Below are the code and all the weights of a small trained network. Each question names an input and a target symbol and asks about switching units off, where a switched-off unit gives its printed mean instead of its output.

import numpy as np


def w(rows, s, z=0):
    codes = np.array(rows[::2]) - 128.0
    scale = np.full(codes.shape[1], s)
    scale[-1] = z or s
    return codes * scale


def f(y):
    return np.maximum(y, 0)


def softmax(a):
    e = np.exp(a - a.max(-1, keepdims=True))
    return e / e.sum(-1, keepdims=True)


def log_softmax(a):
    a = a - a.max(-1, keepdims=True)
    return a - np.log(np.exp(a).sum(-1, keepdims=True))


def net(x, mask):
    ids = ['αβγδζηθλμξπσφψω'.index(c) for c in x.split()]
    T = len(ids)
    res = E[ids] + P[:T]
    u = 0
    for l in range(3):
        q, k, v = (res @ M[l].T for M in (Q, K, V))
        z = softmax(np.where(np.tri(T) > 0, q @ k.T / 2**0.5, -1e9)) @ v
        res = res + np.where(mask[u], z, O[l][:, -1]) @ O[l][:, :-1]
        u += 1
        y = f(res @ A[l][:, :-1].T + A[l][:, -1])
        res = res + np.where(mask[u : u + 4], y, B[l][:, -1]) @ B[l][:, :-1]
        u += 4
    return log_softmax(res[-1] @ U[:, :-1].T + U[:, -1])


Q, K, V, O, A, B = {}, {}, {}, {}, {}, {}
E = w([
[119,56,181,197,113,58,124,97,181,75,58],'α',
[159,96,86,105,142,120,121,80,101,147,209],'β',
[146,155,118,123,140,151,156,28,137,179,168],'γ',
[179,125,143,144,105,47,55,162,210,174,180],'δ',
[71,192,80,52,94,101,137,116,29,91,120],'ζ',
[210,161,184,126,116,119,45,47,171,58,100],'η',
[164,222,170,189,83,131,89,98,71,69,108],'θ',
[71,138,161,75,82,72,58,79,148,116,37],'λ',
[138,164,247,118,92,115,155,142,198,104,91],'μ',
[88,139,81,185,253,90,101,189,163,118,39],'ξ',
[161,173,45,156,151,177,118,148,156,205,82],'π',
[94,64,151,145,146,177,125,146,42,144,130],'σ',
[130,68,95,92,177,116,157,139,145,139,118],'φ',
[127,146,74,110,96,156,207,109,144,130,126],'ψ',
[178,143,205,113,97,143,135,128,102,91,28],'ω',
],0.019)
P = w([
[163,88,197,52,157,36,253,237,55,164,141],'0',
[189,118,171,77,154,50,212,204,77,112,138],'1',
[168,133,155,91,149,67,180,171,97,108,142],'2',
[163,145,152,101,151,84,164,147,105,101,133],'3',
[152,152,142,106,154,95,153,126,117,99,129],'4',
[138,159,132,112,151,104,140,111,126,103,119],'5',
[124,171,128,120,154,112,135,105,130,102,117],'6',
[109,179,120,129,154,115,129,96,137,107,112],'7',
[98,179,121,132,156,121,120,83,152,115,105],'8',
[86,190,120,149,166,130,112,90,157,113,104],'9',
[71,187,108,156,159,121,103,77,166,112,104],'10',
[62,178,98,179,177,115,84,73,167,102,102],'11',
],0.0068)
Q[0] = w([
[88,83,16,160,149,216,174,146,139,251,162],'L0H1',
[255,123,110,162,143,77,96,176,200,183,62],'L0H1',
],0.007)
K[0] = w([
[242,202,62,176,178,207,208,147,182,228,201],'L0H1',
[165,144,125,171,211,73,9,253,213,209,91],'L0H1',
],0.0053)
V[0] = w([
[181,165,151,136,239,84,51,59,125,240,109],'L0H1',
[70,64,98,148,76,30,2,204,171,120,31],'L0H1',
],0.0042)
O[0] = w([
[81,52,121,7,64,117,203,127,142,53,119,222],'L0H1',
[109,119,204,73,135,66,178,2,66,169,158,254],'L0H1',
],0.0091,0.0032)
A[0] = w([
[162,176,204,166,129,132,132,93,179,23,24,252],'L0N1',
[173,168,168,188,27,25,78,151,218,50,186,75],'L0N2',
[211,191,208,191,148,144,156,3,101,212,157,226],'L0N3',
[93,152,41,149,113,171,135,63,132,130,143,131],'L0N4',
],0.0052,0.0025)
B[0] = w([
[154,88,86,207,151,139,106,71,130,85,43,255],'L0N1',
[82,12,70,153,51,224,65,157,142,160,173,194],'L0N2',
[95,113,47,102,1,100,219,66,39,130,116,236],'L0N3',
[238,149,95,81,169,204,64,160,183,118,201,159],'L0N4',
],0.0076,0.0074)
Q[1] = w([
[92,142,167,157,78,103,115,46,95,94,1],'L1H1',
[154,90,69,165,101,111,191,106,124,153,43],'L1H1',
],0.0092)
K[1] = w([
[2,147,149,158,150,63,82,108,138,81,68],'L1H1',
[71,91,104,170,156,136,146,88,160,141,75],'L1H1',
],0.0088)
V[1] = w([
[97,232,139,20,91,124,34,161,88,165,71],'L1H1',
[75,75,71,153,253,50,107,135,83,116,193],'L1H1',
],0.0049)
O[1] = w([
[134,149,167,142,166,147,124,127,186,1,163,9],'L1H1',
[70,161,109,50,98,176,110,119,197,160,69,6],'L1H1',
],0.015,0.002)
A[1] = w([
[64,114,77,56,115,219,92,61,148,118,169,254],'L1N1',
[100,116,163,127,189,156,170,163,113,220,148,128],'L1N2',
[116,116,153,152,116,86,87,155,71,161,254,142],'L1N3',
[58,73,118,73,94,86,100,154,113,184,158,122],'L1N4',
],0.0071,0.0039)
B[1] = w([
[157,182,148,145,140,109,141,208,119,108,82,255],'L1N1',
[46,20,98,110,83,126,157,105,103,95,124,150],'L1N2',
[74,68,182,9,81,185,184,255,107,139,174,182],'L1N3',
[183,230,179,139,148,155,91,140,127,127,152,242],'L1N4',
],0.0091,0.0077)
Q[2] = w([
[86,125,122,177,48,122,193,155,115,237,118],'L2H1',
[81,116,80,71,107,69,255,108,8,91,28],'L2H1',
],0.0048)
K[2] = w([
[80,67,111,196,70,177,213,121,218,128,103],'L2H1',
[35,123,214,183,88,65,17,155,91,92,2],'L2H1',
],0.006)
V[2] = w([
[62,122,187,163,127,113,72,134,81,93,82],'L2H1',
[39,146,102,135,48,125,254,122,96,104,144],'L2H1',
],0.0046)
O[2] = w([
[110,1,109,131,75,130,207,101,67,137,178,231],'L2H1',
[99,189,72,178,95,195,163,144,146,99,107,252],'L2H1',
],0.0088,0.0044)
A[2] = w([
[122,151,80,91,194,83,150,138,81,140,194,217],'L2N1',
[188,170,162,208,220,106,1,120,203,81,119,12],'L2N2',
[58,187,84,86,92,141,210,145,120,133,134,3],'L2N3',
[134,21,151,199,104,102,143,166,223,174,162,82],'L2N4',
],0.0088,0.0036)
B[2] = w([
[144,133,89,125,132,123,154,147,177,154,41,201],'L2N1',
[107,128,243,117,198,195,79,4,60,151,194,150],'L2N2',
[159,61,139,122,150,97,96,123,161,128,116,253],'L2N3',
[71,201,125,185,174,123,79,80,226,110,136,168],'L2N4',
],0.013,0.0067)
U = w([
[163,134,53,108,123,84,168,167,188,122,88,187],'α',
[151,207,113,117,164,173,120,107,107,123,138,255],'β',
[120,142,193,119,162,184,100,88,92,141,139,83],'γ',
[162,58,141,109,160,136,6,71,129,133,166,135],'δ',
[129,147,139,129,105,114,135,99,113,197,135,107],'ζ',
[133,130,128,123,131,123,126,125,127,132,142,51],'η',
[149,137,162,112,93,106,103,145,141,136,167,186],'θ',
[109,162,153,184,134,102,142,132,154,143,137,127],'λ',
[136,128,125,126,126,124,127,130,128,130,138,47],'μ',
[139,130,133,125,132,124,115,127,124,133,136,63],'ξ',
[138,125,129,124,123,127,118,121,131,135,143,55],'π',
[106,132,130,88,109,120,154,88,123,88,162,160],'σ',
[135,126,135,121,130,137,128,126,125,134,140,54],'φ',
[70,105,115,123,130,184,120,173,53,116,141,170],'ψ',
[200,101,185,167,169,87,117,155,102,129,120,22],'ω',
],0.011,0.0063)

Each question gives the input, a string of symbols that net reads in full, and the target symbol t.
The units are the heads (2 rows each of Q, K, V and O) and the neurons (one row each of A and B). Each row of codes is followed by its name. A weight is (code - 128) times the scale printed after its matrix; where a second scale follows, it is the last column's (O, A, B and U).
mask holds one flag per unit, layer by layer, with each layer's heads first. A switched-off unit (its flag False) gives its mean, the last column of its rows in O or B, instead of its output. The means were averaged over made-up inputs and are rounded, as every weight is.
A unit's drop is (log p(t) with every unit on - log p(t) with that unit switched off) / (log p(t) with every unit on - log p(t) with every unit switched off).
The circuit of an input: a set's keep is (log p(t) with only the set's units on - log p(t) with every unit switched off) / (log p(t) with every unit on - log p(t) with every unit switched off). Starting from the 12 units with the biggest drops (on a tie, the unit counted first), units are removed one at a time, each time the one whose removal leaves the highest keep (on an exact tie, the one counted first), for as long as the keep stays at least 0.8.
units of the circuit, in order: the units of the circuit, biggest drop first
top k neurons: the k neurons with the biggest drops, biggest first
k most important neurons of layer l: the k neurons of layer l with the biggest drops, biggest first
input ξ δ π η δ γ μ ζ ζ β μ ζ, target γ: 2 most important neurons of layer 1 -> L1N3; L1N2
input α ξ π μ η μ θ, target α: top 2 neurons -> L0N3; L2N3
input σ γ α γ β π β θ θ α α β, target γ: 2 most important neurons of layer 0 -> L0N3; L0N4
input γ γ λ μ φ σ φ λ α λ γ, target γ: 2 most important neurons of layer 2 -> L2N2; L2N3
input θ π δ ψ θ ψ λ ζ δ ζ ψ, target γ: top 4 neurons -> L0N3; L2N2; L0N4; L1N3
input δ ξ β, target α: units of the circuit, in order -> L2N1
input η β φ ω ξ β η β μ π μ, target α: units of the circuit, in order -> L1H1; L1N1
input β δ π β, target β: 3 most important neurons of layer 0 -> L0N3; L0N1; L0N2
input β π ξ λ ω π μ ψ β σ β ψ, target β: 2 most important neurons of layer 1 -> L1N3; L1N4
input ψ λ ω μ ω δ, target θ: top 3 neurons -> L1N3; L1N4; L0N2
input ζ ψ γ δ ζ, target β: units of the circuit, in order -> L1H1; L0H1
input ξ π α γ π, target β: top 4 neurons -> L0N3; L0N4; L0N1; L1N3
input λ ξ ζ δ, target θ: units of the circuit, in order -> L1N4; L0N1; L1N3
input θ η λ ζ ζ β λ σ μ δ α θ, target ζ: units of the circuit, in order -> L1H1; L0N1
input δ α α γ β θ ζ γ, target β: top neuron -> L0N4
input γ ζ γ, target β: top 2 neurons -> L0N3; L1N4
input ζ π λ μ η γ β θ λ λ ξ ω, target α: units of the circuit, in order -> L1H1; L0N3; L1N1; L2N3
input λ γ π θ ζ π, target β: top 4 neurons -> L0N3; L1N3; L0N4; L1N4
input ζ λ ξ π π γ ψ φ ψ μ α π, target γ: top 4 neurons -> L0N3; L0N4; L2N2; L0N1
input β μ λ ω ξ φ ω γ γ π σ μ, target α: most important neuron of layer 1 -> L1N1
input π π μ γ π, target γ: 3 most important neurons of layer 0 -> L0N3; L0N4; L0N2
input φ α β ψ λ β, target β: top 2 neurons -> L0N3; L2N2
input δ γ γ β γ, target γ: top 4 neurons -> L2N2; L0N3; L1N3; L0N4
input σ σ α π α ξ θ ψ λ ψ, target β: top 3 neurons -> L0N3; L0N4; L1N4
